Below is a small trained network, with its code and all its weights. Each question gives an input and a target symbol and asks what happens when units are switched off, that is, made to give their printed mean instead of their output.

import numpy as np


def w(rows, s, z=0):
    codes = np.array(rows[::2]) - 128.0
    scale = np.full(codes.shape[1], s)
    scale[-1] = z or s
    return codes * scale


def f(y):
    return y / 2 * (1 + np.tanh(0.7978845608 * (y + 0.044715 * y**3)))


def softmax(a):
    e = np.exp(a - a.max(-1, keepdims=True))
    return e / e.sum(-1, keepdims=True)


def log_softmax(a):
    a = a - a.max(-1, keepdims=True)
    return a - np.log(np.exp(a).sum(-1, keepdims=True))


def net(x, mask):
    ids = ['αγεζηθλμπστψ'.index(c) for c in x.split()]
    T = len(ids)
    res = E[ids] + P[:T]
    u = 0
    for l in range(2):
        r = res
        for j in range(2):
            rows = slice(3 * j, 3 * j + 3)
            q, k, v = (r @ M[l][rows].T for M in (Q, K, V))
            z = softmax(np.where(np.tri(T) > 0, q @ k.T / 3**0.5, -1e9)) @ v
            o = O[l][rows]
            res = res + np.where(mask[u + j], z, o[:, -1]) @ o[:, :-1]
        u += 2
        y = f(res @ A[l][:, :-1].T + A[l][:, -1])
        res = res + np.where(mask[u : u + 4], y, B[l][:, -1]) @ B[l][:, :-1]
        u += 4
    return log_softmax(res[-1] @ U[:, :-1].T + U[:, -1])


Q, K, V, O, A, B = {}, {}, {}, {}, {}, {}
E = w([
[151,126,168,130,39,76,185,109],'α',
[81,101,55,175,108,118,168,154],'γ',
[183,180,118,178,70,160,154,121],'ε',
[154,119,50,143,93,166,132,152],'ζ',
[57,120,76,129,71,95,141,120],'η',
[192,110,161,84,75,136,138,89],'θ',
[139,132,101,127,87,149,131,121],'λ',
[145,142,129,86,62,138,136,105],'μ',
[220,102,146,170,145,138,163,76],'π',
[128,162,79,119,108,163,152,54],'σ',
[159,76,120,144,135,106,8,194],'τ',
[120,85,116,167,133,112,123,47],'ψ',
],0.018)
P = w([
[93,98,138,89,170,195,112,122],'0',
[102,109,197,194,75,214,173,228],'1',
[104,157,204,129,102,178,167,196],'2',
[104,163,151,113,75,171,144,160],'3',
[117,158,130,128,70,155,126,143],'4',
[149,150,113,153,73,144,133,136],'5',
[154,150,106,116,61,119,136,127],'6',
[164,135,77,120,61,121,120,97],'7',
[175,129,72,115,63,102,123,95],'8',
[212,115,65,127,82,95,121,87],'9',
[220,99,59,111,99,73,116,79],'10',
[252,73,38,137,119,76,98,105],'11',
],0.011)
Q[0] = w([
[143,45,76,185,9,19,152,132],'L0H1',
[76,60,139,184,92,212,112,53],'L0H1',
[40,179,212,103,255,86,218,194],'L0H1',
[117,152,73,93,72,165,184,181],'L0H2',
[77,178,217,78,253,165,109,156],'L0H2',
[156,129,127,181,59,179,225,171],'L0H2',
],0.0066)
K[0] = w([
[181,164,72,127,128,112,94,112],'L0H1',
[138,173,150,89,118,100,103,139],'L0H1',
[84,109,193,144,131,246,125,159],'L0H1',
[130,118,149,154,108,86,150,114],'L0H2',
[107,175,180,176,73,147,118,146],'L0H2',
[140,178,76,149,125,108,163,110],'L0H2',
],0.011)
V[0] = w([
[23,166,147,97,83,63,194,100],'L0H1',
[99,172,27,52,212,180,80,110],'L0H1',
[56,127,68,106,130,60,102,229],'L0H1',
[140,181,172,77,129,142,44,176],'L0H2',
[137,147,145,150,117,106,140,217],'L0H2',
[87,63,108,229,254,153,164,166],'L0H2',
],0.0081)
O[0] = w([
[244,28,171,134,214,114,165,183,2],'L0H1',
[107,253,157,133,201,95,144,170,16],'L0H1',
[218,151,141,130,154,160,191,85,106],'L0H1',
[89,115,41,254,182,118,198,57,111],'L0H2',
[223,73,53,122,127,103,144,88,135],'L0H2',
[164,165,35,25,142,176,94,91,38],'L0H2',
],0.0086,0.0041)
A[0] = w([
[137,107,155,150,162,134,183,1,184],'L0N1',
[124,106,170,135,233,129,31,123,253],'L0N2',
[195,183,197,149,94,168,123,176,66],'L0N3',
[136,58,159,100,62,98,151,117,102],'L0N4',
],0.0076,0.0031)
B[0] = w([
[187,179,156,70,45,167,134,254,146],'L0N1',
[87,123,135,43,132,140,132,243,140],'L0N2',
[87,128,103,8,172,104,160,135,148],'L0N3',
[89,182,30,167,193,176,101,146,254],'L0N4',
],0.0085,0.007)
Q[1] = w([
[175,163,122,133,135,131,127,142],'L1H1',
[131,114,145,144,124,156,108,128],'L1H1',
[132,156,124,129,90,151,125,139],'L1H1',
[169,159,95,169,71,124,135,149],'L1H2',
[144,120,148,125,77,127,120,193],'L1H2',
[132,141,193,167,246,98,176,67],'L1H2',
],0.014)
K[1] = w([
[93,128,114,134,172,80,133,135],'L1H1',
[116,135,160,154,107,103,131,117],'L1H1',
[183,171,117,131,120,37,81,120],'L1H1',
[41,176,199,108,232,156,153,165],'L1H2',
[88,254,135,71,175,126,79,73],'L1H2',
[175,52,126,126,12,108,156,133],'L1H2',
],0.0092)
V[1] = w([
[224,51,135,106,201,202,102,160],'L1H1',
[105,110,149,161,234,105,60,164],'L1H1',
[74,13,27,166,146,43,2,217],'L1H1',
[139,168,183,84,182,125,199,189],'L1H2',
[161,137,187,118,13,135,209,102],'L1H2',
[158,203,70,95,65,169,173,126],'L1H2',
],0.0084)
O[1] = w([
[137,193,159,105,83,126,46,39,79],'L1H1',
[117,156,114,143,46,99,254,76,84],'L1H1',
[104,146,186,96,167,152,198,83,252],'L1H1',
[171,78,190,68,114,50,81,105,101],'L1H2',
[91,52,194,129,63,81,148,129,39],'L1H2',
[70,214,211,169,186,77,124,133,176],'L1H2',
],0.0091,0.011)
A[1] = w([
[103,116,101,122,164,138,211,56,21],'L1N1',
[77,114,58,161,100,199,161,185,34],'L1N2',
[162,96,57,217,179,61,107,2,78],'L1N3',
[49,186,84,178,160,219,81,143,2],'L1N4',
],0.0068,0.0053)
B[1] = w([
[136,140,174,160,137,187,112,170,142],'L1N1',
[203,128,192,124,150,174,28,39,206],'L1N2',
[156,104,33,110,160,10,173,116,140],'L1N3',
[185,108,170,83,2,50,146,158,248],'L1N4',
],0.0089,0.017)
U = w([
[122,94,199,64,112,162,123,194,254],'α',
[123,79,179,185,116,114,103,139,249],'γ',
[134,84,113,177,131,93,140,140,240],'ε',
[222,69,222,61,255,106,196,191,132],'ζ',
[124,154,148,123,84,110,204,21,160],'η',
[96,53,160,54,25,84,90,120,34],'θ',
[134,121,80,26,168,169,110,154,45],'λ',
[93,113,192,132,151,95,117,221,107],'μ',
[184,139,142,124,99,109,139,196,48],'π',
[179,43,139,163,160,171,100,124,98],'σ',
[109,139,173,134,178,122,64,127,63],'τ',
[123,12,125,134,29,119,154,195,63],'ψ',
],0.0066,0.007)

Each question gives the input, a string of symbols that net reads in full, and the target symbol t.
The units are the heads (3 rows each of Q, K, V and O) and the neurons (one row each of A and B). Each row of codes is followed by its name. A weight is (code - 128) times the scale printed after its matrix; where a second scale follows, it is the last column's (O, A, B and U).
mask holds one flag per unit, layer by layer, with each layer's heads first. A switched-off unit (its flag False) gives its mean, the last column of its rows in O or B, instead of its output. The means were averaged over made-up inputs and are rounded, as every weight is.
A unit's drop is (log p(t) with every unit on - log p(t) with that unit switched off) / (log p(t) with every unit on - log p(t) with every unit switched off).
The circuit of an input: a set's keep is (log p(t) with only the set's units on - log p(t) with every unit switched off) / (log p(t) with every unit on - log p(t) with every unit switched off). Starting from all 12 units, units are removed one at a time, each time the one whose removal leaves the highest keep (on an exact tie, the one counted first), for as long as the keep stays at least 0.8.
units of the circuit, in order: the units of the circuit, biggest drop first
k most important neurons: the k neurons with the biggest drops, biggest first
heads that matter: for each layer, one digit per head in row order, 1 if its drop is at least 0.15 and else 0, layers parted by /
input η α λ θ θ π π μ, target θ: heads that matter : 10 / 01
input η θ τ, target θ: most important neuron : (L0N4)
input σ τ η θ σ ψ η θ, target ζ: units of the circuit, in order : (L0H1; L1H2)
input η π ψ σ τ τ τ π λ, target θ: units of the circuit, in order : (L0H1; L1H2)
input σ α α, target ζ: heads that matter : 11 / 01
input τ ε α, target π: heads that matter : 11 / 11
input η π η, target θ: units of the circuit, in order : (L1H1; L0H1; L1H2)
input λ σ α τ η ψ τ ψ τ τ, target ε: heads that matter : 11 / 00
input α θ τ μ, target η: units of the circuit, in order : (L1H1; L0H1; L0N4)
input σ λ π λ ε ψ π τ τ τ η, target ζ: units of the circuit, in order : (L0H1; L1H1; L1H2; L0H2)
input τ θ τ ψ η τ θ α σ ψ ε, target α: heads that matter : 01 / 00
input ψ λ ψ η π η α, target λ: heads that matter : 11 / 01
input ψ η ψ η π ζ μ η τ η η τ, target ζ: 2 most important neurons : (L0N2; L0N4)
input τ γ λ τ α τ η α ψ ζ τ, target π: units of the circuit, in order : (L1H2; L1N4; L0H2)
input ε π τ ζ μ τ τ η σ ζ τ, target ε: units of the circuit, in order : (L0H2; L1N3)
input σ η ζ, target ζ: heads that matter : 10 / 01
input τ η τ λ τ η ψ π θ π π η, target θ: heads that matter : 11 / 00
input α π μ τ η, target η: units of the circuit, in order : (L0H1; L1H1)
input σ ψ ψ α σ ζ τ τ η ζ, target ζ: heads that matter : 11 / 01
input α σ η η τ γ, target η: heads that matter : 10 / 10
input θ θ η, target σ: heads that matter : 11 / 11
input τ π λ μ, target π: units of the circuit, in order : (L1N4; L1H2; L0H2)
input τ ψ ε, target π: units of the circuit, in order : (L1H2; L1N4)
input τ τ η τ, target π: heads that matter : 11 / 01
input α ψ τ λ, target η: units of the circuit, in order : (L1H1; L0H1)
input η η σ τ τ π λ, target θ: heads that matter : 11 / 11
input π τ α ε τ ε ψ τ π ζ, target α: heads that matter : 11 / 10
input α τ η, target η: units of the circuit, in order : (L1H1; L0H1)
